Each row has a class, written after it.
158; 26; 35; 165; 13; 44; -146; -2; -21; -71; -26; -49; -10; -127; 78; 51; -59; 37; -32; -43; -64; -425; 38; 22; 49; -65; 49; 216; 400; -184	J211
-42; -6; -9; 61; -18; 75; -157; -68; 18; -25; -14; -51; -32; 101; 22; -37; 14; 19; -31; -16; -27; -73; 109; -103; -20; 38; 59; -67; -84; -16	J706
33; -53; -23; 116; 16; 116; -201; -70; -116; -4; -29; -106; -28; 169; 97; 32; 69; 115; 87; -53; -53; -167; 110; -107; 5; -45; -8; 35; -6; -37	J706
41; 35; 20; 145; -1; 52; -172; 21; 43; -103; -45; -65; -64; 68; 34; 63; 0; -31; 54; -21; -16; -374; 152; -254; 47; 36; 85; -12; 104; -267	J211
40; 42; 26; 74; 10; 67; -100; 6; -15; -108; -3; -18; 15; -9; 2; -47; -6; 74; -37; 7; -91; -270; 110; -33; 32; -47; 69; 90; 77; -86	J211
40; 77; 33; 73; 23; 20; -90; 77; 50; -105; -35; -57; -26; -52; 24; -51; -28; 35; -53; 9; 47; -308; 106; -81; 54; -44; 63; 44; 103; -119	J211
16; 31; 39; 72; 13; 67; -143; 43; 34; -150; -114; -9; -11; -17; 49; -17; 12; 35; -52; 11; -60; -397; 138; -45; 72; -45; 26; 141; 71; -135	J211
-101; -41; 25; 101; -36; 108; -225; -36; -97; -113; -82; -86; 13; 218; 35; 7; 93; 64; 167; -26; 2; 105; 82; -168; -18; 8; -31; -123; -36; -117	J706
-48; -11; -26; 51; -14; -7; -174; 22; -62; -102; -49; -51; -10; 161; 41; -14; 81; 42; 59; -25; -31; 49; 65; -93; -36; -31; -9; -65; -50; 31	J706
-28; -37; 2; 107; 34; 81; -145; -90; -78; 13; 15; -58; 22; 112; 65; 19; -13; 73; 72; -2; 0; 66; 7; -103; 19; -25; -7; -67; -89; 29	J706
62; -19; 9; 81; -46; 60; -148; -54; 2; -25; -2; -41; -31; -15; 82; 13; -20; 9; -13; -54; -9; -178; 136; -70; 83; 11; 49; 18; -21; -42	J211
9; 25; 30; 101; -17; 35; -116; 28; -28; -34; -20; -25; -33; -118; 65; 12; -37; 43; 14; -19; -7; -331; -64; -51; 28; -6; -6; 107; 56; -142	J211
-44; -25; -68; 119; 38; 124; -227; -171; -83; -92; 16; -28; 38; 220; 63; -23; 29; 75; 24; -20; -59; -13; 42; -96; 3; -16; 6; -17; -71; -22	J706
90; 45; 9; 37; 18; 25; -126; -37; 36; -55; 12; -63; -9; -21; 49; -27; -72; 107; -16; 17; -28; -381; 63; -177; 38; -35; 49; 55; 109; -189	J211
